Below are the code and all the weights of a small trained network. Each question names an input and a class and asks about switching units off, where a switched-off unit gives its printed mean instead of its output.

import numpy as np


def w(rows, s, z=0):
    codes = np.array(rows[::2]) - 128.0
    scale = np.full(codes.shape[1], s)
    scale[-1] = z or s
    return codes * scale


def f(y):
    return np.maximum(y, 0)


def log_softmax(a):
    a = a - a.max(-1, keepdims=True)
    return a - np.log(np.exp(a).sum(-1, keepdims=True))


def net(x, mask):
    res = np.array(x, float).reshape(1, 6) / 4 @ E
    y = f(res @ A[0][:, :-1].T + A[0][:, -1])
    res = res + np.where(mask, y, B[0][:, -1]) @ B[0][:, :-1]
    return log_softmax(res[-1] @ U[:, :-1].T + U[:, -1])


A, B = {}, {}
E = w([
[54,163,38],'x0',
[129,129,131],'x1',
[254,192,22],'x2',
[126,135,135],'x3',
[130,128,126],'x4',
[130,118,115],'x5',
],0.0082)
A[0] = w([
[95,179,105,105],'neuron 1',
[194,242,107,141],'neuron 2',
[114,99,47,188],'neuron 3',
[77,170,99,47],'neuron 4',
[234,114,230,184],'neuron 5',
[10,230,40,133],'neuron 6',
[66,101,164,1],'neuron 7',
[64,96,174,145],'neuron 8',
[144,172,83,23],'neuron 9',
[195,156,92,38],'neuron 10',
[184,191,90,75],'neuron 11',
[199,169,53,4],'neuron 12',
[141,106,180,128],'neuron 13',
[135,82,76,152],'neuron 14',
],0.012,0.0041)
B[0] = w([
[148,182,170,161],'neuron 1',
[61,64,99,233],'neuron 2',
[163,180,89,196],'neuron 3',
[177,137,244,159],'neuron 4',
[150,254,133,247],'neuron 5',
[195,200,200,254],'neuron 6',
[102,32,135,184],'neuron 7',
[102,57,53,228],'neuron 8',
[136,78,168,167],'neuron 9',
[162,44,95,190],'neuron 10',
[105,16,88,204],'neuron 11',
[108,78,177,216],'neuron 12',
[115,168,120,177],'neuron 13',
[91,173,103,160],'neuron 14',
],0.0078,0.0084)
U = w([
[114,2,111,38],'0',
[102,155,39,252],'1',
[206,146,172,76],'2',
],0.009,0.0045)

Each question gives the input, the list of numbers given to net, and the class t.
The units are the neurons (one row each of A and B). Each row of codes is followed by its name. A weight is (code - 128) times the scale printed after its matrix; where a second scale follows, it is the last column's (A, B and U).
mask holds one flag per neuron, in row order. A switched-off neuron (its flag False) gives its mean, the last column of its row in B, instead of its output. The means were averaged over made-up inputs and are rounded, as every weight is.
A unit's drop is (log p(t) with every unit on - log p(t) with that unit switched off) / (log p(t) with every unit on - log p(t) with every unit switched off).
The circuit of an input: a set's keep is (log p(t) with only the set's units on - log p(t) with every unit switched off) / (log p(t) with every unit on - log p(t) with every unit switched off). Starting from the 12 units with the biggest drops (on a tie, the unit counted first), units are removed one at a time, each time the one whose removal leaves the highest keep (on an exact tie, the one counted first), for as long as the keep stays at least 0.8.
units of the circuit, in order: the units of the circuit, biggest drop first
unit that matters most: the unit with the biggest drop
k most important neurons: the k neurons with the biggest drops, biggest first
drop of u: that unit's drop, to one decimal
input [8,7,1,3,1,0], class 2: unit that matters most : neuron 6
input [7,-1,4,1,-5,6], class 2: 3 most important neurons : neuron 6; neuron 4; neuron 8
input [-6,6,-2,1,-3,5], class 1: 2 most important neurons : neuron 6; neuron 4
input [-8,-8,5,8,-2,2], class 1: 3 most important neurons : neuron 5; neuron 6; neuron 2
input [-7,8,4,3,6,-5], class 1: units of the circuit, in order : neuron 6; neuron 5; neuron 2
input [-5,8,4,8,-7,-4], class 1: units of the circuit, in order : neuron 6; neuron 5; neuron 2
input [8,-3,-4,2,-8,0], class 2: 2 most important neurons : neuron 6; neuron 4
input [6,5,0,5,-5,-3], class 2: units of the circuit, in order : neuron 6; neuron 4
input [4,5,7,1,-6,6], class 0: units of the circuit, in order : neuron 11; neuron 12
input [4,0,-2,-1,-2,8], class 2: units of the circuit, in order : neuron 6; neuron 2
input [-7,7,7,7,-8,-2], class 0: 2 most important neurons : neuron 2; neuron 11
input [-6,-1,7,0,-2,6], class 0: 2 most important neurons : neuron 11; neuron 2
input [0,-4,8,8,-2,0], class 0: drop of neuron 14 : 0.0
input [-3,8,-5,8,-5,-1], class 1: drop of neuron 10 : 0.2
input [3,6,7,-6,-6,-4], class 0: drop of neuron 12 : 0.1
input [-5,8,-6,-5,-5,4], class 1: most important neuron : neuron 5
